Here is a tiny trained network, its code and every weight. The questions are about switching its units off for an input and a class, where a switched-off unit gives its printed mean instead of its output.

import numpy as np


def w(rows, s, z=0):
    codes = np.array(rows[::2]) - 128.0
    scale = np.full(codes.shape[1], s)
    scale[-1] = z or s
    return codes * scale


def f(y):
    return np.maximum(y, 0)


def log_softmax(a):
    a = a - a.max(-1, keepdims=True)
    return a - np.log(np.exp(a).sum(-1, keepdims=True))


def net(x, mask):
    res = np.array(x, float).reshape(1, 2) / 4 @ E
    y = f(res @ A[0][:, :-1].T + A[0][:, -1])
    res = res + np.where(mask, y, B[0][:, -1]) @ B[0][:, :-1]
    return log_softmax(res[-1] @ U[:, :-1].T + U[:, -1])


A, B = {}, {}
E = w([
[33,127,254,202],'x0',
[112,241,65,150],'x1',
],0.014)
A[0] = w([
[77,126,144,144,121],'N1',
[148,153,74,88,82],'N2',
[224,129,116,107,80],'N3',
[145,47,159,91,96],'N4',
[173,106,91,95,143],'N5',
[75,125,145,224,140],'N6',
[185,118,108,162,210],'N7',
[139,227,99,159,149],'N8',
[85,248,105,126,95],'N9',
[178,2,170,114,125],'N10',
[142,183,145,116,243],'N11',
[150,27,165,79,100],'N12',
[55,109,162,173,131],'N13',
[206,84,79,70,74],'N14',
[103,123,221,159,144],'N15',
[111,117,168,177,84],'N16',
[166,103,102,106,114],'N17',
[110,133,138,109,243],'N18',
[40,148,187,164,53],'N19',
[135,95,71,106,100],'N20',
[132,180,84,131,97],'N21',
[102,111,139,69,249],'N22',
],0.015,0.014)
B[0] = w([
[113,104,96,109,183],'N1',
[100,67,119,141,191],'N2',
[83,103,136,132,189],'N3',
[166,113,94,181,192],'N4',
[81,111,125,87,208],'N5',
[119,102,127,108,238],'N6',
[137,121,148,65,206],'N7',
[139,128,50,130,234],'N8',
[183,97,66,249,225],'N9',
[170,140,41,178,240],'N10',
[167,172,107,86,234],'N11',
[167,137,63,192,213],'N12',
[98,125,104,111,234],'N13',
[78,81,156,150,224],'N14',
[110,91,120,89,254],'N15',
[103,107,153,131,184],'N16',
[83,118,142,118,178],'N17',
[159,188,123,69,230],'N18',
[85,87,127,133,229],'N19',
[78,77,164,122,178],'N20',
[127,107,91,148,182],'N21',
[166,202,132,65,231],'N22',
],0.014,0.016)
U = w([
[178,105,68,214,147],'0',
[8,66,122,80,54],'1',
[177,202,120,2,253],'2',
[174,111,200,123,92],'3',
[150,143,156,192,92],'4',
[124,127,143,205,88],'5',
[126,122,156,162,88],'6',
[113,138,144,171,92],'7',
],0.016,0.006)

Each question gives the input, the list of numbers given to net, and the class t.
The units are the neurons (one row each of A and B). Each row of codes is followed by its name. A weight is (code - 128) times the scale printed after its matrix; where a second scale follows, it is the last column's (A, B and U).
mask holds one flag per neuron, in row order. A switched-off neuron (its flag False) gives its mean, the last column of its row in B, instead of its output. The means were averaged over made-up inputs and are rounded, as every weight is.
A unit's drop is (log p(t) with every unit on - log p(t) with that unit switched off) / (log p(t) with every unit on - log p(t) with every unit switched off).
The circuit of an input: a set's keep is (log p(t) with only the set's units on - log p(t) with every unit switched off) / (log p(t) with every unit on - log p(t) with every unit switched off). Starting from the 12 units with the biggest drops (on a tie, the unit counted first), units are removed one at a time, each time the one whose removal leaves the highest keep (on an exact tie, the one counted first), for as long as the keep stays at least 0.8.
circuit, biggest first: the units of the circuit, biggest drop first
k most important neurons: the k neurons with the biggest drops, biggest first
drop when u is switched off: that unit's drop, to one decimal
input [5,-6], class 0: circuit, biggest first => [N10]
input [5,-5], class 0: 3 most important neurons => [N10 N12 N4]
input [7,-7], class 0: 2 most important neurons => [N10 N12]
input [3,-3], class 2: 2 most important neurons => [N9 N14]
input [3,-4], class 0: 2 most important neurons => [N10 N12]
input [2,-4], class 0: 4 most important neurons => [N10 N12 N4 N11]
input [0,3], class 2: 2 most important neurons => [N10 N12]
input [-7,-6], class 1: drop when N9 is switched off => 1.4
input [5,-7], class 0: drop when N10 is switched off => 0.2
input [-8,-6], class 1: drop when N5 is switched off => 0.4
